Here is a tiny trained network, its code and every weight. The questions are about switching its units off for an input and a class, where a switched-off unit gives its printed mean instead of its output.

import numpy as np


def w(rows, s, z=0):
    codes = np.array(rows[::2]) - 128.0
    scale = np.full(codes.shape[1], s)
    scale[-1] = z or s
    return codes * scale


def f(y):
    return np.maximum(y, 0)


def log_softmax(a):
    a = a - a.max(-1, keepdims=True)
    return a - np.log(np.exp(a).sum(-1, keepdims=True))


def net(x, mask):
    res = np.array(x, float).reshape(1, 6) / 4 @ E
    y = f(res @ A[0][:, :-1].T + A[0][:, -1])
    res = res + np.where(mask, y, B[0][:, -1]) @ B[0][:, :-1]
    return log_softmax(res[-1] @ U[:, :-1].T + U[:, -1])


A, B = {}, {}
E = w([
[120,126,121,127,125,139,121,124],'x0',
[142,134,121,123,109,134,130,131],'x1',
[126,156,82,168,102,12,62,115],'x2',
[70,172,188,183,48,143,145,131],'x3',
[121,123,124,131,129,140,111,135],'x4',
[89,97,72,131,130,127,226,211],'x5',
],0.011)
A[0] = w([
[191,117,190,85,151,158,71,37,156],'neuron 1',
[127,4,82,35,197,177,223,205,154],'neuron 2',
[189,89,85,82,167,84,74,105,225],'neuron 3',
[182,148,183,53,175,171,83,67,3],'neuron 4',
[62,185,205,160,49,165,189,183,213],'neuron 5',
[125,129,11,148,119,1,92,159,118],'neuron 6',
[86,116,67,202,117,99,196,174,55],'neuron 7',
[94,183,193,218,35,67,26,47,116],'neuron 8',
],0.0054,0.0047)
B[0] = w([
[148,73,163,185,145,221,144,117,209],'neuron 1',
[96,171,105,33,130,63,117,217,254],'neuron 2',
[88,35,193,160,78,180,192,170,218],'neuron 3',
[74,43,193,124,81,202,213,173,170],'neuron 4',
[183,107,127,201,164,178,115,57,229],'neuron 5',
[165,3,175,234,150,219,158,103,215],'neuron 6',
[190,80,149,180,136,209,157,101,176],'neuron 7',
[147,229,37,67,131,72,12,154,222],'neuron 8',
],0.0076,0.0089)
U = w([
[93,103,168,152,90,152,185,152,147],'0',
[177,126,135,182,173,148,128,49,39],'1',
[106,215,66,35,127,9,106,171,253],'2',
],0.011,0.00079)

Each question gives the input, the list of numbers given to net, and the class t.
The units are the neurons (one row each of A and B). Each row of codes is followed by its name. A weight is (code - 128) times the scale printed after its matrix; where a second scale follows, it is the last column's (A, B and U).
mask holds one flag per neuron, in row order. A switched-off neuron (its flag False) gives its mean, the last column of its row in B, instead of its output. The means were averaged over made-up inputs and are rounded, as every weight is.
A unit's drop is (log p(t) with every unit on - log p(t) with that unit switched off) / (log p(t) with every unit on - log p(t) with every unit switched off).
The circuit of an input: a set's keep is (log p(t) with only the set's units on - log p(t) with every unit switched off) / (log p(t) with every unit on - log p(t) with every unit switched off). Starting from all 8 units, units are removed one at a time, each time the one whose removal leaves the highest keep (on an exact tie, the one counted first), for as long as the keep stays at least 0.8.
units of the circuit, in order: the units of the circuit, biggest drop first
unit that matters most: the unit with the biggest drop
top k neurons: the k neurons with the biggest drops, biggest first
drop when u is switched off: that unit's drop, to one decimal
input [1,-8,-6,-6,6,-1], class 0: top neuron	(neuron 8)
input [-7,-8,7,-8,-4,7], class 0: top 2 neurons	(neuron 6; neuron 3)
input [-4,-4,-3,6,5,0], class 1: units of the circuit, in order	(neuron 5; neuron 3)
input [1,-5,7,7,-2,3], class 1: top 3 neurons	(neuron 6; neuron 2; neuron 5)
input [-6,-3,3,4,2,3], class 1: units of the circuit, in order	(neuron 2; neuron 3; neuron 5)
input [-2,1,-1,-8,-6,-5], class 0: units of the circuit, in order	(neuron 3; neuron 4)
input [-6,4,2,7,-2,-3], class 2: top 2 neurons	(neuron 8; neuron 6)
input [-7,0,-1,5,-5,-1], class 1: top 2 neurons	(neuron 2; neuron 5)
input [-1,-2,-5,4,-1,0], class 1: top 3 neurons	(neuron 5; neuron 3; neuron 4)
input [8,1,-3,-3,-1,-8], class 0: units of the circuit, in order	(neuron 4; neuron 5)
input [4,3,4,1,-4,-5], class 2: top 3 neurons	(neuron 8; neuron 5; neuron 7)
input [3,-3,2,1,-6,-6], class 2: top 4 neurons	(neuron 8; neuron 6; neuron 5; neuron 7)
input [3,-1,-2,-8,8,-8], class 0: units of the circuit, in order	(neuron 4; neuron 3)
input [-6,6,-3,-8,8,1], class 2: units of the circuit, in order	(neuron 2)
input [2,-6,8,7,6,2], class 1: top 2 neurons	(neuron 6; neuron 2)
input [2,3,8,-4,6,1], class 0: top 3 neurons	(neuron 3; neuron 5; neuron 6)
input [-2,2,7,3,-4,-1], class 2: top 2 neurons	(neuron 8; neuron 1)
input [-7,-5,-7,-4,6,3], class 2: drop when neuron 2 is switched off	0.3
input [3,6,-8,7,-1,-3], class 1: drop when neuron 2 is switched off	0.1
input [8,0,7,3,-3,-6], class 2: drop when neuron 3 is switched off	0.0
input [3,8,-5,-2,-1,6], class 2: unit that matters most	neuron 2
